After every row comes roughly how far along a hidden order it lies, from 0 to 10.
In the rows, zero is written as 128.
[145  97 136 147 138 141 125 123 141 131 137 125 121 122 100 145 151 128
 143 127 132 140 103 102 112 120 128 125 125 147 106 133 125 131  90 121
 156 129 140 133 129 189 133 143 148 129 125 132 160 127 176 129  69 126
  29 137 165 134 125 126 124 120 121 108 149 160 139 120 129 130 113 148
 132 108  42 130 137 131 151 128 140 126 140 148 155 121 113  92 125 130
 125 131 134 103 139 140 123 155 121 130 146 161 143 108 144 130 154 131
 135  98 126 116 135 130 105 115]	5
[140  93 137 154 136 136 120 129 147 128 137 133 116 122  94 145 140 146
 144 127 127 136 104 117 108 115 128 130 131 139 114 125 119 132 107 118
 120 131 142 133 135 186 130 141 120 128 132 123 159 126 160 129  67 106
  73 135 173 126 124 135 128 122 125 112 142 163 140 120 130 120 101 146
 133 109  10 128 136 128 132 129 151 127 131 147 165 123 117  91 120 129
 127 130 134 115 136 150 122 147 110 130 153 165 142 102 131 126 148 127
 134  96 124 119 131 130 113 106]	0
[143 100 133 138 128 142 129 131 142 129 135 125 118 120 101 152 142 135
 140 129 133 138 105 110 114 115 125 123 130 142 110 132 127 134 103 121
 148 133 144 135 130 191 132 135 130 128 129 125 156 124 158 128  73 138
  79 132 144 138 126 133 124 118 115 108 149 166 146 118 128 129 119 144
 131  97   6 125 133 125 135 127 138 128 138 149 154 120 117 100 112 130
 123 130 137 106 135 139 123 163 110 129 144 154 139 100 133 127 146 129
 134 101 123 116 129 130 117 110]	1
[158  91 134 133 131 144 132 128 142 130 137 119 120 119 108 149 149 126
 140 128 133 140 103 113 116 116 126 122 124 151 110 132 131 134 102 121
 168 133 144 134 127 182 133 141 142 128 125 130 159 120 193 128 103 146
  72 133 164 135 126 126 124 115 116 115 149 159 143 118 129 129 121 144
 131  91  48 127 134 127 155 125 135 126 140 152 153 120 115 100 109 130
 121 131 138  98 137 137 124 159 113 129 146 150 141 106 144 130 159 132
 138 102 124 115 135 131 112 116]	4
[162 103 135 126 137 137 136 130 133 131 137 119 120 111 106 151 148 123
 136 127 137 142 110  94 124 123 130 122 113 154 110 129 129 133 103 122
 158 132 140 134 130 174 135 137 155 129 125 132 155 123 178 129  84 164
  76 135 156 140 129 135 121 103 118 106 148 159 145 116 130 137 131 147
 132  99  26 127 134 130 154 125 134 124 145 148 140 123 116 109 101 131
 117 132 137  93 140 133 126 172 124 128 147 161 147 105 141 134 155 131
 134 111 127 115 131 131 121 111]	9
[161  98 137 137 132 141 130 125 135 130 139 128 118 120 108 145 146 127
 139 129 131 139 115 106 119 125 126 127 118 157 112 130 130 132 101 121
 156 131 142 129 131 188 133 142 141 128 128 124 157 124 179 129  80 145
  69 134 171 137 126 127 124 114 120 118 146 161 145 117 134 137 114 139
 132 101   4 129 135 126 132 125 141 126 141 143 153 122 112 101 117 129
 124 131 139  98 141 143 122 154 117 129 146 162 144 108 142 133 154 130
 133  95 124 116 136 132 113 111]	7
[140  99 137 162 141 139 116 123 132 130 135 139 113 124 100 149 142 140
 144 127 128 133 100 100 113 124 130 134 132 141 114 126 118 124 105 113
 145 130 138 131 134 179 131 142 131 129 133 124 150 127 171 130  79 104
  71 133 178 127 123 132 127 121 121 107 139 149 137 118 132 126 101 134
 132 104   1 130 134 129 133 127 149 127 137 147 165 120 114  86 125 129
 130 132 148 118 139 149 121 132 120 130 147 150 146 108 144 126 151 126
 135  92 124 118 137 132 103 111]	4
[151  96 134 141 133 143 128 127 146 131 134 124 125 121  99 149 147 131
 140 128 133 139 106 106 113 117 126 122 128 148 109 131 129 133 105 120
 150 132 142 136 129 177 133 141 139 128 127 128 155 124 182 129  76 131
  79 132 167 134 125 129 124 114 116 113 151 160 144 113 128 130 118 143
 132  94  23 127 134 126 153 125 138 127 138 146 154 120 115  93 117 131
 122 131 138  99 137 139 123 150 112 129 146 163 143 103 145 129 155 130
 134  94 123 116 134 132 112 107]	3
[138 102 139 157 140 137 117 120 137 133 139 138 120 119  97 140 135 130
 143 125 128 135 106  71 118 125 133 133 126 147 113 126 121 125 103 117
 138 128 138 123 131 159 132 148 145 129 134 129 154 129 183 131  86 127
  72 131 176 120 125 125 127 118 121 108 139 162 138 113 135 131  99 131
 134 102   3 131 139 126 124 127 144 124 138 141 159 121 116  95 137 130
 134 134 131 113 139 151 120 145 127 128 152 169 140 120 144 128 145 127
 150  91 126 117 136 131 116 103]	8
[174 109 135 138 132 140 128 127 135 131 138 124 115 117 103 151 140 128
 138 127 137 139 105  73 123 123 127 117 126 155 112 131 126 135 105 122
 153 133 142 129 130 180 132 136 143 128 129 127 154 124 181 129  96 150
  91 132 148 132 127 129 124 116 115 108 150 158 144 112 132 135 126 136
 133  87  10 126 132 126 145 124 134 125 140 150 144 120 120  86 115 131
 123 131 134  97 139 138 125 165 120 128 140 163 140 110 137 130 154 129
 134 101 123 113 133 134 120 107]	4
[175 107 132 123 124 142 139 135 121 131 136 119 116 112 116 151 155 126
 137 131 140 142 112 116 120 114 126 116 111 157 107 135 132 141  87 122
 168 131 144 135 123 189 136 137 145 128 125 125 169 122 165 129  98 165
  89 134 167 151 130 127 122 108 114 119 152 159 149 115 129 137 130 135
 131  95  12 124 133 126 169 124 127 124 141 155 150 118 119 114  95 129
 117 131 141  92 140 135 122 179 110 128 143 166 134 100 128 135 156 130
 138 104 127 111 140 132 117 118]	9
[152 101 138 134 134 141 131 125 146 131 137 120 119 120 111 151 151 123
 136 128 134 140 107  95 118 122 126 121 118 150 111 130 131 134  97 121
 164 131 138 133 129 181 133 144 152 128 124 128 159 123 180 129  78 140
  77 134 167 138 127 125 121 118 118 117 147 165 142 117 130 129 125 145
 132  95 153 128 135 127 154 125 136 125 146 146 142 119 114 130 113 130
 121 131 140 102 143 134 122 162 120 129 143 160 142 113 143 133 156 132
 133 100 125 117 134 132 110 112]	7
[161  99 134 133 132 144 130 128 129 130 133 125 114 120  99 153 144 130
 139 129 136 137 105  96 117 118 126 126 127 149 111 130 129 128 117 121
 165 134 143 131 130 172 133 138 136 128 129 127 147 123 170 129  82 138
  81 134 161 139 126 130 125 116 118 108 143 161 146 114 131 133 119 132
 134  95   1 126 134 128 149 125 134 126 142 156 147 118 115  90 118 129
 124 130 139  99 140 142 122 161 114 128 141 159 140 107 139 130 149 129
 136 101 124 114 136 132 114 110]	5
[144 102 138 149 137 139 129 125 133 129 139 131 118 121 100 144 145 128
 139 129 131 137 113 106 115 126 128 128 118 144 112 128 126 135  98 124
 142 130 141 132 133 174 135 144 136 129 130 122 159 125 182 129  72 130
  86 133 171 135 127 128 123 115 121 117 131 159 141 115 134 134 115 144
 133  98   1 129 138 126 136 126 141 126 138 142 156 123 114 102 117 129
 125 132 139 106 143 147 122 141 120 130 146 161 147 110 143 137 155 130
 133  88 126 117 138 132 109 112]	10
[173 122 135 122 128 140 143 131 130 131 142 123 116 111 106 150 142 122
 136 128 141 142 111  76 127 119 126 122 114 155 108 130 133 138 102 123
 144 132 142 129 129 181 134 140 150 128 129 127 165 122 190 129  87 175
  91 132 155 142 130 128 121 108 117 115 150 160 147 117 131 141 134 136
 134  88   2 129 136 122 146 123 128 123 143 154 138 121 115 104 107 130
 121 131 139  94 143 132 124 175 123 128 143 165 145 102 137 136 147 131
 133 106 125 115 130 133 126 111]	9
[155 107 137 145 138 138 128 126 128 131 136 130 113 123 100 148 147 134
 139 126 134 137  99  90 119 121 130 125 126 150 101 130 124 129 119 119
 144 132 141 129 130 176 131 134 122 129 132 129 160 127 172 130  94 124
  76 134 166 130 129 134 124 119 116 107 142 161 147 115 133 133 112 134
 132  97   1 125 135 128 146 126 136 125 143 136 149 121 116  96 112 129
 124 132 132 110 139 144 122 163 119 128 145 167 139 108 131 126 159 128
 136 101 124 114 138 133 119 113]	4
[150 109 136 140 131 137 125 124 145 131 138 124 123 118 106 145 146 126
 138 127 132 140 105  92 118 120 126 124 122 151 109 128 133 130  96 121
 150 131 142 132 130 175 133 143 148 128 127 127 156 124 142 129  70 136
  65 133 173 131 126 128 123 116 119 106 150 156 144 117 132 133 117 141
 132  95  26 129 135 126 145 126 139 126 140 161 154 118 115  99 119 131
 124 131 134  98 140 136 125 156 123 129 149 161 146 120 153 131 153 130
 131 104 125 117 133 130 111 109]	5
[159  94 136 139 130 140 133 131 138 130 133 122 118 120 102 156 144 131
 141 129 132 140 106 114 115 119 125 124 122 148 111 133 131 135  97 120
 151 133 143 136 128 176 134 136 137 128 126 127 158 123 166 128  71 137
  66 131 158 142 126 129 123 114 118 115 141 160 144 118 127 132 124 141
 131 100  47 126 133 126 157 125 134 126 142 145 153 118 119  97 107 129
 122 130 138 102 135 138 123 171 112 129 146 162 140 103 140 129 157 129
 136 100 122 114 137 132 114 112]	3
[117  95 140 171 148 140 108 117 134 130 135 147 114 128  80 141 141 144
 144 126 123 135 107  90 112 128 134 140 133 145 116 122 115 118 108 120
 132 129 137 126 137 176 130 146 125 129 136 125 151 129 171 131  79  81
  74 134 184 121 121 132 126 125 120 105 134 165 141 121 135 123  86 132
 134 114   1 131 138 131 119 128 160 125 134 142 167 122 115  89 136 129
 134 134 130 118 143 158 118 122 121 131 154 162 144 108 144 125 148 125
 135  88 127 117 138 131  99 108]	5
[234 130 130  74 109 141 171 143 122 130 140  93 114  96 134 156 145 103
 126 131 158 151 122  69 136 114 116  97 104 169  97 143 148 151 109 125
 180 138 152 132 120 201 139 126 156 127 119 133 158 116 202 127 101 253
 106 132 137 163 137 126 117  95 110 113 172 154 157 111 127 157 183 142
 133  49  32 119 129 118 187 119  96 122 149 161 124 113 120 122  78 131
 106 126 144  69 138 106 131 221 120 124 133 174 136 103 127 141 166 137
 133 125 121 107 128 134 145 116]	8
[151 110 139 153 136 136 126 124 136 132 139 131 120 120 100 143 137 129
 140 126 133 137 107  81 121 124 128 126 122 152 111 129 124 129 113 121
 147 131 141 129 131 176 132 142 140 128 131 127 146 126 175 130  92 139
  72 134 169 131 126 129 124 116 121 105 145 165 133 114 134 134 115 134
 134  95   1 128 135 127 134 126 139 125 138 148 150 119 113  96 122 130
 126 132 134 103 140 143 124 168 121 128 146 171 140 110 140 129 145 129
 134  98 124 106 134 132 117 104]	5
[176  97 133 131 122 142 134 134 114 129 135 110 124 117 112 152 138 127
 134 130 138 142 113 116 120 114 125 105 120 165 108 138 133 133 100 125
 155 128 150 136 124 189 133 133 132 127 131 124 157 123 167 129  99 158
  96 133 155 147 131 137 124 112 113 114 147 153 149 114 130 138 130 133
 131  87  26 123 131 130 151 126 129 124 145 149 146 118 117 116 100 130
 120 131 140  96 133 132 124 175 109 128 138 164 135 102 133 138 153 129
 130 109 127 113 151 130 119 113]	9
[155 105 135 140 133 141 130 131 128 130 137 126 114 123 106 152 136 140
 139 126 134 137 102  94 116 115 128 121 133 145 113 132 123 130 108 119
 161 133 136 132 130 199 132 136 130 128 131 127 161 125 180 129 101 123
  84 131 167 136 127 137 125 117 114 108 140 165 144 117 130 126 123 134
 130  93   1 125 133 130 148 127 140 126 141 149 156 119 115  92 108 129
 123 129 134 110 137 145 121 163 111 128 146 159 142  96 132 128 149 127
 135  97 123 117 133 132 117 113]	2
[150 106 135 143 134 142 131 127 125 129 137 129 117 120 110 147 147 127
 137 128 134 139 115 116 118 126 127 126 118 148 115 130 127 131  85 123
 158 132 146 134 130 178 135 138 136 128 130 126 161 126 190 129  80 146
  76 133 169 136 129 128 125 119 120 116 139 155 148 114 134 135 114 139
 131  95  11 128 135 127 138 125 137 125 140 144 148 124 114 106 116 129
 124 131 139  82 143 142 121 163 119 129 146 166 143 109 137 133 154 130
 133  97 126 115 135 133 113 110]	10
[163 105 133 129 135 140 138 128 129 131 139 120 118 111 108 150 140 125
 133 127 138 141 105  80 127 121 129 119 115 156 104 126 128 135 106 121
 144 129 138 133 128 180 135 135 148 129 126 134 157 124 189 129  88 167
  81 132 161 132 129 133 122 110 120 107 152 158 144 112 127 136 134 144
 133 101  28 126 135 129 152 126 135 123 148 150 151 120 116 105 110 130
 120 134 137  94 141 133 127 176 126 128 148 154 143 112 147 134 156 130
 134 101 129 116 131 130 120 111]	7
[151 110 138 147 137 140 125 124 134 131 138 132 119 120 102 141 143 127
 139 128 133 138 112  91 120 127 129 127 118 151 112 126 125 129 100 121
 140 131 141 129 133 192 132 145 149 129 131 124 156 126 173 129  77 137
  70 133 177 133 127 129 123 116 122 114 140 164 142 117 134 133 108 141
 135  96   1 131 137 126 131 125 142 125 138 145 155 121 115 103 122 130
 126 132 136 107 144 145 121 151 124 130 159 166 147 111 142 133 155 129
 132  94 126 117 136 132 112 107]	9
[159 105 137 132 129 143 133 128 136 131 137 122 118 117 105 150 149 125
 138 129 138 140 108 103 121 122 124 121 118 153 110 133 132 136 102 122
 161 133 140 131 129 187 133 139 160 128 127 125 155 122 184 129  92 151
  74 133 163 140 127 126 121 113 118 114 151 161 143 116 132 137 121 141
 132  90  33 127 135 125 149 124 137 125 141 148 150 118 115 105 111 130
 123 130 139 100 140 136 124 170 119 129 147 160 148  74 143 133 156 132
 134  99 124 115 134 131 124 110]	6
[157 105 134 130 130 138 136 127 132 130 139 122 118 116 113 148 151 123
 138 129 135 140 108 106 121 124 125 122 113 153 111 132 132 136  91 123
 163 131 145 133 128 182 134 141 148 128 125 125 150 122 185 129  77 150
 100 134 157 142 129 126 123 114 119 115 148 158 146 113 130 136 124 143
 133  93  28 127 134 126 148 125 136 125 141 147 156 120 116 107 105 129
 120 130 141  95 144 129 123 169 119 129 143 173 145  90 140 134 156 132
 134  94 126 114 137 131 115 111]	8
